Questions about the table below. Counting starts at 1.
1) The entry in row 2 and column 2?
2) The median entry?
3) The entry directly above 712?
4) The entry in row 1 and column 1?
5) The bottom-right entry?
6) The entry at row 1, column 2?
7) The entry in the bottom-left corner?
8) The entry in row 3 and column 1?
527  529  526  528  527  528  529  527  528
561  562  651  412  838  447  287  464  367
378  362  424  499  565  658  616  524  705
564  547  675  388  909  424  244  461  321
355  348  407  492  574  680  624  516  738
536  547  538  522  541  519  506  520  518
262  299  344  466  605  775  642  479  885
288  311  362  473  597  749  637  490  843
403  382  440  506  556  633  611  531  669
534  538  534  525  535  523  515  523  522
375  360  421  497  568  662  618  522  712
557  577  611  451  727  475  354  473  431
546  569  559  507  581  509  464  502  500
1) 562
2) 525
3) 522
4) 527
5) 500
6) 529
7) 546
8) 378

a =
[[52.2 30.6  9.0  2.5  1.4  1.9  0.6  0.6  5.3 23.4 49.2]
 [ 4.4 -0.3 -1.4  0.6  4.0 14.6 40.5 56.4 43.3  7.1  3.7]
 [54.3 30.8 11.2 -3.2 -0.7  0.4 -0.2  2.8  5.5 21.5 51.7]
 [53.6 52.6 27.8  7.6  2.0 -1.2  1.9  0.4  1.4  6.0 31.8]
 [38.5 16.5  0.3 -0.7  0.5 -1.0  0.9  4.7 19.1 43.1 54.5]]
Rows and columns are numbered from 1.
The bottom entry of the column that holds the largest entry: 4.7
The top entry of the column that holds the smallest entry -> 2.5
The entry directly above -1.0 is -1.2
Find the bottom-left entry.
Answer: 38.5
Find the entry in row 3 and column 2.
Answer: 30.8
Find the entry in row 1 and column 2.
Answer: 30.6
The entry just left of the largest entry is 40.5
Find the entry just left of 30.6.
Answer: 52.2
Find the entry just right of the largest entry.
Answer: 43.3
The entry in row 2 and column 1 is 4.4
Find the bottom-right entry.
Answer: 54.5
Find the entry in row 1 and column 3.
Answer: 9.0
The entry just right of 30.8 is 11.2
The top-right entry: 49.2
The entry directly above 0.3 -> 27.8
The entry directly below 51.7 is 31.8
The entry directly below the smallest entry is 7.6
The entry just right of the smallest entry -> -0.7
The entry at the centre is 0.4
The entry directly above 38.5 -> 53.6
The entry just left of 5.5 is 2.8
The entry at row 2, column 3 is -1.4
The bottom entry of the column that holds the smallest entry is -0.7
Find the entry directly above the centre entry.
Answer: 14.6
Find the entry just left of 43.3.
Answer: 56.4
Find the entry in row 3 and column 1.
Answer: 54.3
The entry in row 2 and column 2 is -0.3
The top entry of the column that holds the largest entry -> 0.6
Find the entry just left of -1.0.
Answer: 0.5
Find the minimum.
Answer: -3.2

grid = [31.2, -53.0, 60.0, -33.3, 5.6, 39.4, 8.1, -23.1, 14.7, -21.5, 5.0, 71.6, -19.5, -0.9, -7.1, -37.2]
The entry just right of the largest entry: -19.5
The entry just left of -23.1 -> 8.1
The maximum: 71.6
The entry just left of 60.0 is -53.0
Find the entry just right of -19.5.
-0.9
The entry just left of -21.5: 14.7
The entry just right of -0.9 -> -7.1

((15.5, 22.7, -18.5, -8.5, 32.3, -2.0, 3.6, -55.8, -4.6, 42.8, 17.9, -4.1), (-24.4, -9.0, -45.3, -28.0, -8.2, -1.6, -47.5, -20.3, -7.5, 3.2, 25.1, -17.2), (-23.0, -30.0, -48.1, 44.6, -15.4, -13.3, -16.7, -0.6, -8.3, 15.6, -8.3, -1.1), (-7.1, 26.6, -24.5, -12.8, 26.9, 52.8, -9.4, 39.0, 50.2, 25.5, 11.1, 74.1))
The entry just left of the largest entry -> 11.1
What is the entry just left of 25.5?
Answer: 50.2
The minimum is -55.8
The entry just left of 44.6: -48.1
What is the entry just left of -55.8?
Answer: 3.6
The entry just left of 42.8: -4.6
The entry just right of -4.6: 42.8
What is the largest entry?
Answer: 74.1
What is the entry just left of 52.8?
Answer: 26.9
The entry just right of -1.6: -47.5
The entry just right of 26.6: -24.5
The entry just right of -13.3 -> -16.7
What is the entry just left of 26.9?
Answer: -12.8

Read these off the array that follows. Counting starts at 1.
1) Report the entry directly above 22.5.
2) Report the entry at row 3, column 1.
3) Report the entry in the top-left corner.
4) Report the entry just right of 75.1.
5) Report the entry in the bottom-left corner.
6) Report the bottom-right entry.
7) Report the entry in row 2 and column 3.
8) Report the entry directly above 17.1.
75.1  19.5  -39.8  23.1
27.7  6.0  -26.0  37.7
22.5  25.5  -0.2  13.7
-1.6  22.3  -4.1  19.7
20.0  57.4  1.0  17.1
5.2  12.5  49.1  19.9
1) 27.7
2) 22.5
3) 75.1
4) 19.5
5) 5.2
6) 19.9
7) -26.0
8) 19.7

[[-9.5, 8.8, -12.7, 12.3, 2.1, -0.6, -12.7],
 [-22.0, 8.7, -9.8, 3.8, 8.2, -12.8, 0.5],
 [-18.8, 4.0, -17.4, -3.7, 4.9, -7.0, 5.7],
 [-21.5, 14.3, 1.6, 8.8, -7.1, 0.3, 3.3],
 [-9.0, -2.4, -11.9, 10.0, 2.3, 0.3, 6.1],
 [-26.8, 5.6, -16.5, -0.6, 5.1, -2.8, 5.1],
 [-27.1, 15.4, -12.5, 7.0, 0.4, 2.5, -9.7],
 [-3.3, 7.4, -13.9, 4.6, 0.7, -5.9, -7.9],
 [-11.4, 16.3, -1.4, 0.6, -8.8, -6.2, 0.1],
 [-7.6, 10.1, -8.6, 8.3, 3.4, -10.4, -8.5],
 [-6.7, 9.4, -16.9, 5.2, -1.2, 0.7, -11.9],
 [-8.3, 12.6, -15.2, -1.3, -0.4, -7.4, -9.5]]
Counting starts at 1.
Report the entry in the top-left corner.
Answer: -9.5
The entry in the bottom-left corner -> -8.3
Report the entry in row 2 and column 1.
Answer: -22.0
Report the entry just right of -12.8.
Answer: 0.5
Report the entry in the top-right corner.
Answer: -12.7
Report the entry directly below 3.4.
Answer: -1.2
Report the entry at row 3, column 1.
Answer: -18.8
Report the entry just left of the largest entry.
Answer: -11.4
The entry directly above -3.7: 3.8
Report the entry just right of the largest entry.
Answer: -1.4
The entry just left of -3.7 is -17.4
Report the entry just right of 10.0.
Answer: 2.3
The entry at row 2, column 2 -> 8.7
Report the entry directly above 0.6.
Answer: 4.6
The entry in the bottom-right corner -> -9.5
Report the entry directly above the smallest entry.
Answer: -26.8
Report the entry in row 1 and column 2.
Answer: 8.8
The entry directly below 8.2 -> 4.9
Report the entry directly below the smallest entry.
Answer: -3.3
Report the entry in row 1 and column 3.
Answer: -12.7
Report the entry just right of 15.4.
Answer: -12.5
Report the entry directly below 2.3.
Answer: 5.1
Report the entry just left of -1.2.
Answer: 5.2
